Below is a small trained network, with its code and all its weights. Each question gives an input and a class and asks what happens when units are switched off, that is, made to give their printed mean instead of their output.

import numpy as np


def w(rows, s, z=0):
    codes = np.array(rows[::2]) - 128.0
    scale = np.full(codes.shape[1], s)
    scale[-1] = z or s
    return codes * scale


def norm(h):
    return h / np.sqrt((h * h).mean(-1, keepdims=True) + 1e-5)


def f(y):
    return y / 2 * (1 + np.tanh(0.7978845608 * (y + 0.044715 * y**3)))


def log_softmax(a):
    a = a - a.max(-1, keepdims=True)
    return a - np.log(np.exp(a).sum(-1, keepdims=True))


def net(x, mask):
    res = np.array(x, float).reshape(1, 6) / 4 @ E
    u = 0
    for l in range(2):
        y = f(norm(res) @ A[l][:, :-1].T + A[l][:, -1])
        res = res + np.where(mask[u : u + 4], y, B[l][:, -1]) @ B[l][:, :-1]
        u += 4
    return log_softmax(norm(res)[-1] @ U[:, :-1].T + U[:, -1])


A, B = {}, {}
E = w([
[254,124,116,126,144,150],'x0',
[61,76,86,119,197,200],'x1',
[90,118,137,93,65,62],'x2',
[117,139,146,167,152,157],'x3',
[164,90,234,112,182,135],'x4',
[116,185,110,225,161,102],'x5',
],0.012)
A[0] = w([
[209,127,246,127,112,86,7],'L0N1',
[126,174,63,184,91,16,3],'L0N2',
[144,38,171,60,58,72,135],'L0N3',
[140,161,162,95,3,173,91],'L0N4',
],0.017,0.005)
B[0] = w([
[175,161,246,129,107,176,240],'L0N1',
[143,168,32,187,111,107,235],'L0N2',
[85,163,82,68,188,70,254],'L0N3',
[168,2,113,141,43,137,195],'L0N4',
],0.017,0.0084)
A[1] = w([
[3,117,171,189,101,132,59],'L1N1',
[97,133,95,160,103,125,39],'L1N2',
[89,173,107,220,61,82,2],'L1N3',
[170,147,194,184,97,84,13],'L1N4',
],0.025,0.0051)
B[1] = w([
[3,85,157,154,166,142,208],'L1N1',
[186,126,200,139,132,81,185],'L1N2',
[138,177,82,214,107,79,248],'L1N3',
[109,167,124,116,65,193,201],'L1N4',
],0.024,0.011)
U = w([
[151,176,69,239,46,67,179],'0',
[77,86,52,32,81,43,130],'1',
[191,99,70,163,231,250,184],'2',
[148,114,234,42,243,105,52],'3',
[199,32,99,171,70,144,61],'4',
[16,87,138,191,198,141,185],'5',
[63,182,151,166,87,164,1],'6',
[203,168,222,112,61,194,187],'7',
],0.017,0.0076)

Each question gives the input, the list of numbers given to net, and the class t.
The units are the neurons (one row each of A and B). Each row of codes is followed by its name. A weight is (code - 128) times the scale printed after its matrix; where a second scale follows, it is the last column's (A, B and U).
mask holds one flag per neuron, layer by layer. A switched-off neuron (its flag False) gives its mean, the last column of its row in B, instead of its output. The means were averaged over made-up inputs and are rounded, as every weight is.
A unit's drop is (log p(t) with every unit on - log p(t) with that unit switched off) / (log p(t) with every unit on - log p(t) with every unit switched off).
The circuit of an input: a set's keep is (log p(t) with only the set's units on - log p(t) with every unit switched off) / (log p(t) with every unit on - log p(t) with every unit switched off). Starting from all 8 units, units are removed one at a time, each time the one whose removal leaves the highest keep (on an exact tie, the one counted first), for as long as the keep stays at least 0.8.
circuit, biggest first: the units of the circuit, biggest drop first
top k neurons: the k neurons with the biggest drops, biggest first
k most important neurons of layer l: the k neurons of layer l with the biggest drops, biggest first
input [5,2,-6,-6,-2,5], class 2: circuit, biggest first : L1N3
input [3,4,0,5,-1,-4], class 2: circuit, biggest first : L1N1, L1N3, L0N1
input [-7,2,-4,-2,7,-6], class 3: top 2 neurons : L1N3, L0N3
input [4,1,-5,3,-2,3], class 2: top 4 neurons : L0N2, L1N3, L0N1, L1N1
input [1,5,-6,-8,4,4], class 2: circuit, biggest first : L1N1, L1N3
input [-2,-2,-7,-5,-4,-5], class 1: top 2 neurons : L0N1, L1N3
input [8,6,-1,7,-5,3], class 2: top 2 neurons : L1N3, L0N2
input [4,-2,7,-4,0,-4], class 1: top 2 neurons : L0N3, L0N4
input [5,-7,-7,4,-6,-3], class 4: circuit, biggest first : L0N4, L1N3
input [-7,-4,6,-3,7,5], class 6: 3 most important neurons of layer 1 : L1N4, L1N1, L1N2
input [5,-8,3,-8,-2,-3], class 7: top 3 neurons : L0N1, L1N3, L1N1
input [4,8,4,7,-1,-8], class 1: top 3 neurons : L0N1, L1N1, L1N2
input [-8,-5,-6,3,2,-2], class 5: top 2 neurons : L1N1, L0N2
input [-5,-4,-4,7,0,-6], class 4: circuit, biggest first : L0N4
input [3,4,4,4,1,3], class 5: top 3 neurons : L0N2, L0N1, L0N3
input [8,-5,7,8,-4,-7], class 1: 2 most important neurons of layer 0 : L0N3, L0N4
input [3,7,1,0,0,-7], class 1: 2 most important neurons of layer 0 : L0N1, L0N3
input [4,8,1,2,0,-5], class 2: 2 most important neurons of layer 0 : L0N3, L0N1
input [6,4,-5,6,-7,0], class 2: top 3 neurons : L1N3, L0N2, L1N1
input [-1,3,6,7,3,5], class 5: circuit, biggest first : L1N1
